Below is a small trained network, with its code and all its weights. Each question gives an input and a target symbol and asks what happens when units are switched off, that is, made to give their printed mean instead of their output.

import numpy as np


def w(rows, s, z=0):
    codes = np.array(rows[::2]) - 128.0
    scale = np.full(codes.shape[1], s)
    scale[-1] = z or s
    return codes * scale


def f(y):
    return y / 2 * (1 + np.tanh(0.7978845608 * (y + 0.044715 * y**3)))


def softmax(a):
    e = np.exp(a - a.max(-1, keepdims=True))
    return e / e.sum(-1, keepdims=True)


def log_softmax(a):
    a = a - a.max(-1, keepdims=True)
    return a - np.log(np.exp(a).sum(-1, keepdims=True))


def net(x, mask):
    ids = ['αβγεζηθμξπστφψω'.index(c) for c in x.split()]
    T = len(ids)
    res = E[ids] + P[:T]
    u = 0
    for l in range(3):
        r = res
        for j in range(3):
            rows = slice(3 * j, 3 * j + 3)
            q, k, v = (r @ M[l][rows].T for M in (Q, K, V))
            z = softmax(np.where(np.tri(T) > 0, q @ k.T / 3**0.5, -1e9)) @ v
            o = O[l][rows]
            res = res + np.where(mask[u + j], z, o[:, -1]) @ o[:, :-1]
        u += 3
        y = f(res @ A[l][:, :-1].T + A[l][:, -1])
        res = res + np.where(mask[u : u + 8], y, B[l][:, -1]) @ B[l][:, :-1]
        u += 8
    return log_softmax(res[-1] @ U[:, :-1].T + U[:, -1])


Q, K, V, O, A, B = {}, {}, {}, {}, {}, {}
E = w([
[69,112,169,56],'α',
[96,123,187,137],'β',
[145,183,139,148],'γ',
[89,161,143,169],'ε',
[113,101,84,155],'ζ',
[46,123,168,163],'η',
[155,155,163,145],'θ',
[95,98,170,54],'μ',
[167,149,119,132],'ξ',
[103,68,93,6],'π',
[45,56,57,204],'σ',
[140,49,125,141],'τ',
[171,123,154,156],'φ',
[113,73,184,55],'ψ',
[86,97,97,156],'ω',
],0.019)
P = w([
[149,186,88,2],'0',
[119,134,83,91],'1',
[85,134,111,120],'2',
[77,129,139,138],'3',
[78,123,161,151],'4',
[79,116,178,167],'5',
[87,105,196,182],'6',
[96,97,215,199],'7',
[104,89,234,219],'8',
[106,87,248,230],'9',
],0.0092)
Q[0] = w([
[168,175,143,128],'0.h1',
[150,104,154,46],'0.h1',
[193,114,176,164],'0.h1',
[254,151,103,140],'0.h2',
[64,120,201,125],'0.h2',
[56,129,181,217],'0.h2',
[97,141,142,222],'0.h3',
[180,184,208,129],'0.h3',
[221,113,116,146],'0.h3',
],0.0094)
K[0] = w([
[185,36,58,86],'0.h1',
[64,168,61,179],'0.h1',
[75,98,168,149],'0.h1',
[118,176,66,27],'0.h2',
[146,125,193,191],'0.h2',
[67,37,239,215],'0.h2',
[108,142,98,220],'0.h3',
[159,190,212,145],'0.h3',
[30,149,254,103],'0.h3',
],0.0082)
V[0] = w([
[180,68,218,76],'0.h1',
[94,33,165,172],'0.h1',
[223,132,114,91],'0.h1',
[62,209,133,119],'0.h2',
[48,92,199,101],'0.h2',
[129,225,3,47],'0.h2',
[96,213,59,42],'0.h3',
[88,92,172,147],'0.h3',
[58,156,211,139],'0.h3',
],0.0067)
O[0] = w([
[206,160,167,111,121],'0.h1',
[138,242,116,136,140],'0.h1',
[166,69,174,148,88],'0.h1',
[169,221,228,159,145],'0.h2',
[193,214,81,100,218],'0.h2',
[31,105,254,170,2],'0.h2',
[127,55,212,117,111],'0.h3',
[108,224,101,124,160],'0.h3',
[37,156,147,106,168],'0.h3',
],0.0049,0.0043)
A[0] = w([
[204,181,121,197,60],'0.n1',
[64,135,131,220,23],'0.n2',
[72,88,169,139,3],'0.n3',
[88,58,57,164,200],'0.n4',
[115,83,96,97,37],'0.n5',
[105,109,19,15,23],'0.n6',
[186,132,67,237,252],'0.n7',
[110,168,140,2,191],'0.n8',
],0.01,0.0043)
B[0] = w([
[57,203,145,169,171],'0.n1',
[215,86,154,35,152],'0.n2',
[108,18,22,105,124],'0.n3',
[113,46,121,219,201],'0.n4',
[80,190,145,50,125],'0.n5',
[133,249,96,52,142],'0.n6',
[151,177,155,188,255],'0.n7',
[59,138,254,162,158],'0.n8',
],0.0081)
Q[1] = w([
[214,253,80,20],'1.h1',
[149,137,9,57],'1.h1',
[108,126,189,35],'1.h1',
[93,112,85,133],'1.h2',
[71,175,59,107],'1.h2',
[228,117,64,2],'1.h2',
[243,95,156,89],'1.h3',
[45,145,132,172],'1.h3',
[61,140,148,154],'1.h3',
],0.0096)
K[1] = w([
[79,43,133,51],'1.h1',
[76,38,52,132],'1.h1',
[91,159,81,74],'1.h1',
[79,143,151,126],'1.h2',
[154,97,162,79],'1.h2',
[37,5,88,106],'1.h2',
[101,152,191,140],'1.h3',
[193,131,81,97],'1.h3',
[179,115,108,169],'1.h3',
],0.012)
V[1] = w([
[136,92,140,180],'1.h1',
[186,108,184,165],'1.h1',
[253,51,164,79],'1.h1',
[160,81,193,86],'1.h2',
[190,204,147,89],'1.h2',
[34,157,25,193],'1.h2',
[105,109,255,183],'1.h3',
[252,100,75,110],'1.h3',
[147,75,78,134],'1.h3',
],0.006)
O[1] = w([
[125,135,144,169,153],'1.h1',
[132,172,185,69,194],'1.h1',
[176,205,121,117,36],'1.h1',
[183,203,160,145,84],'1.h2',
[189,72,159,133,219],'1.h2',
[3,77,154,145,131],'1.h2',
[75,160,112,143,253],'1.h3',
[185,42,110,49,87],'1.h3',
[219,72,183,105,187],'1.h3',
],0.0051,0.0045)
A[1] = w([
[119,66,160,133,181],'1.n1',
[175,135,151,86,137],'1.n2',
[86,88,140,35,132],'1.n3',
[197,162,168,161,194],'1.n4',
[192,137,55,142,254],'1.n5',
[68,172,134,156,66],'1.n6',
[136,125,7,164,101],'1.n7',
[110,149,161,31,124],'1.n8',
],0.013,0.0067)
B[1] = w([
[72,101,81,184,177],'1.n1',
[53,125,74,40,132],'1.n2',
[204,83,77,150,149],'1.n3',
[38,133,118,147,247],'1.n4',
[162,158,188,48,190],'1.n5',
[164,66,143,72,196],'1.n6',
[245,105,117,91,181],'1.n7',
[199,149,143,153,157],'1.n8',
],0.011)
Q[2] = w([
[104,142,150,90],'2.h1',
[226,123,107,123],'2.h1',
[111,151,101,122],'2.h1',
[174,155,136,110],'2.h2',
[30,247,149,89],'2.h2',
[57,218,174,140],'2.h2',
[169,164,151,150],'2.h3',
[240,96,68,77],'2.h3',
[196,63,92,220],'2.h3',
],0.015)
K[2] = w([
[135,79,128,103],'2.h1',
[181,157,94,197],'2.h1',
[111,90,150,95],'2.h1',
[189,149,126,109],'2.h2',
[109,60,150,4],'2.h2',
[68,103,121,7],'2.h2',
[73,200,122,181],'2.h3',
[188,174,128,177],'2.h3',
[145,132,159,232],'2.h3',
],0.013)
V[2] = w([
[108,70,58,34],'2.h1',
[175,123,100,254],'2.h1',
[184,199,235,209],'2.h1',
[72,171,28,89],'2.h2',
[88,101,95,129],'2.h2',
[42,251,62,210],'2.h2',
[160,192,93,220],'2.h3',
[163,142,198,114],'2.h3',
[83,31,70,150],'2.h3',
],0.0088)
O[2] = w([
[151,143,153,187,121],'2.h1',
[58,126,160,45,57],'2.h1',
[87,59,110,43,165],'2.h1',
[170,255,60,151,56],'2.h2',
[154,138,79,132,114],'2.h2',
[79,176,42,106,7],'2.h2',
[113,117,95,79,61],'2.h3',
[96,154,69,210,155],'2.h3',
[141,73,213,73,143],'2.h3',
],0.0078,0.012)
A[2] = w([
[209,195,152,84,43],'2.n1',
[143,147,98,151,254],'2.n2',
[30,168,145,84,94],'2.n3',
[62,147,52,77,169],'2.n4',
[255,116,149,83,101],'2.n5',
[135,182,178,176,138],'2.n6',
[108,14,145,83,73],'2.n7',
[144,52,69,82,94],'2.n8',
],0.0098)
B[2] = w([
[100,71,124,204,137],'2.n1',
[73,153,137,100,172],'2.n2',
[254,66,31,104,151],'2.n3',
[72,98,146,88,155],'2.n4',
[70,149,74,33,186],'2.n5',
[178,82,133,64,195],'2.n6',
[129,226,71,196,255],'2.n7',
[200,76,158,156,170],'2.n8',
],0.0094,0.024)
U = w([
[255,186,87,7,132],'α',
[217,73,1,182,2],'β',
[200,134,157,144,98],'γ',
[81,225,62,102,104],'ε',
[74,231,154,123,205],'ζ',
[74,221,181,51,155],'η',
[140,110,218,52,138],'θ',
[49,176,174,159,165],'μ',
[39,177,116,156,127],'ξ',
[77,140,105,204,78],'π',
[144,244,57,168,61],'σ',
[139,17,168,147,63],'τ',
[70,117,177,142,227],'φ',
[90,20,112,77,164],'ψ',
[90,113,98,166,139],'ω',
],0.0084,0.0098)

Each question gives the input, a string of symbols that net reads in full, and the target symbol t.
The units are the heads (3 rows each of Q, K, V and O) and the neurons (one row each of A and B). Each row of codes is followed by its name. A weight is (code - 128) times the scale printed after its matrix; where a second scale follows, it is the last column's (O, A, B and U).
mask holds one flag per unit, layer by layer, with each layer's heads first. A switched-off unit (its flag False) gives its mean, the last column of its rows in O or B, instead of its output. The means were averaged over made-up inputs and are rounded, as every weight is.
A unit's drop is (log p(t) with every unit on - log p(t) with that unit switched off) / (log p(t) with every unit on - log p(t) with every unit switched off).
The circuit of an input: a set's keep is (log p(t) with only the set's units on - log p(t) with every unit switched off) / (log p(t) with every unit on - log p(t) with every unit switched off). Starting from the 12 units with the biggest drops (on a tie, the unit counted first), units are removed one at a time, each time the one whose removal leaves the highest keep (on an exact tie, the one counted first), for as long as the keep stays at least 0.8.
circuit, biggest first: the units of the circuit, biggest drop first
top k neurons: the k neurons with the biggest drops, biggest first
top k neurons in layer l: the k neurons of layer l with the biggest drops, biggest first
input φ θ τ ζ, target α: circuit, biggest first -> (1.n7; 0.n8; 1.n5)
input π γ ω ζ τ τ ω ε γ, target μ: top 4 neurons -> (1.n8; 1.n2; 0.n8; 2.n7)
input ε θ τ η θ π, target α: circuit, biggest first -> (0.n6)
input μ θ μ γ φ γ μ γ, target β: top 2 neurons -> (0.n8; 2.n7)
input ζ θ α γ α σ ω γ γ σ, target β: circuit, biggest first -> (0.n4; 2.h2)
input γ μ ζ τ τ γ γ γ, target ψ: top 2 neurons in layer 0 -> (0.n4; 0.n2)
input ω σ ψ θ, target θ: top 2 neurons in layer 2 -> (2.n7; 2.n6)
input φ γ φ, target σ: circuit, biggest first -> (1.n2; 2.h2; 1.n4; 0.n4)
input τ ε ε, target γ: top 4 neurons -> (1.n2; 2.n6; 0.n1; 2.n7)
input μ ε α ζ φ γ α γ, target β: top 2 neurons in layer 1 -> (1.n3; 1.n6)
input γ γ ζ γ γ φ γ, target ψ: top 3 neurons -> (2.n7; 2.n3; 1.n8)
input ε γ γ π γ φ τ, target ψ: circuit, biggest first -> (2.h2; 2.n7)
input γ σ γ ζ σ γ γ τ τ, target α: circuit, biggest first -> (0.h2; 0.n8; 1.n5)
input γ γ μ τ γ τ η γ σ, target α: circuit, biggest first -> (0.h2; 1.n7; 1.n5)
input ψ θ τ ξ τ ζ, target α: circuit, biggest first -> (1.n7; 0.h2; 0.n8; 1.n5)
input φ τ ω τ τ γ, target σ: circuit, biggest first -> (1.n2; 2.h2; 1.n4; 0.n4)
input ψ γ η γ ε γ τ ξ, target ξ: top 4 neurons -> (1.n6; 0.n8; 1.n8; 1.n2)
input α γ γ σ σ μ θ τ γ, target π: top 2 neurons -> (2.n7; 0.n8)
input π γ γ θ γ τ, target β: top 4 neurons in layer 2 -> (2.n7; 2.n8; 2.n2; 2.n4)
input μ φ γ τ, target β: top 2 neurons in layer 0 -> (0.n4; 0.n2)
input γ θ θ φ ω γ γ τ ξ, target ψ: top 3 neurons -> (2.n7; 0.n2; 2.n3)
input θ ω ε γ φ, target ε: top 2 neurons in layer 0 -> (0.n4; 0.n1)
input γ τ γ τ α γ τ τ, target α: top 3 neurons -> (1.n7; 0.n8; 1.n5)
input η φ θ, target τ: top neuron in layer 2 -> (2.n7)
input τ γ ω γ γ γ η, target γ: top 3 neurons -> (1.n2; 0.n1; 2.n6)
input τ φ γ β γ τ τ γ θ, target γ: top neuron -> (1.n2)
input γ γ ω α τ φ γ ω φ, target ψ: top 2 neurons in layer 1 -> (1.n8; 1.n3)
input φ φ β γ γ γ, target σ: top 3 neurons -> (1.n2; 1.n4; 0.n4)
input ζ ε γ γ φ α θ γ, target α: top 4 neurons -> (1.n8; 2.n3; 1.n3; 0.n7)
input ξ τ φ φ π θ γ γ γ ω, target β: top neuron -> (0.n1)
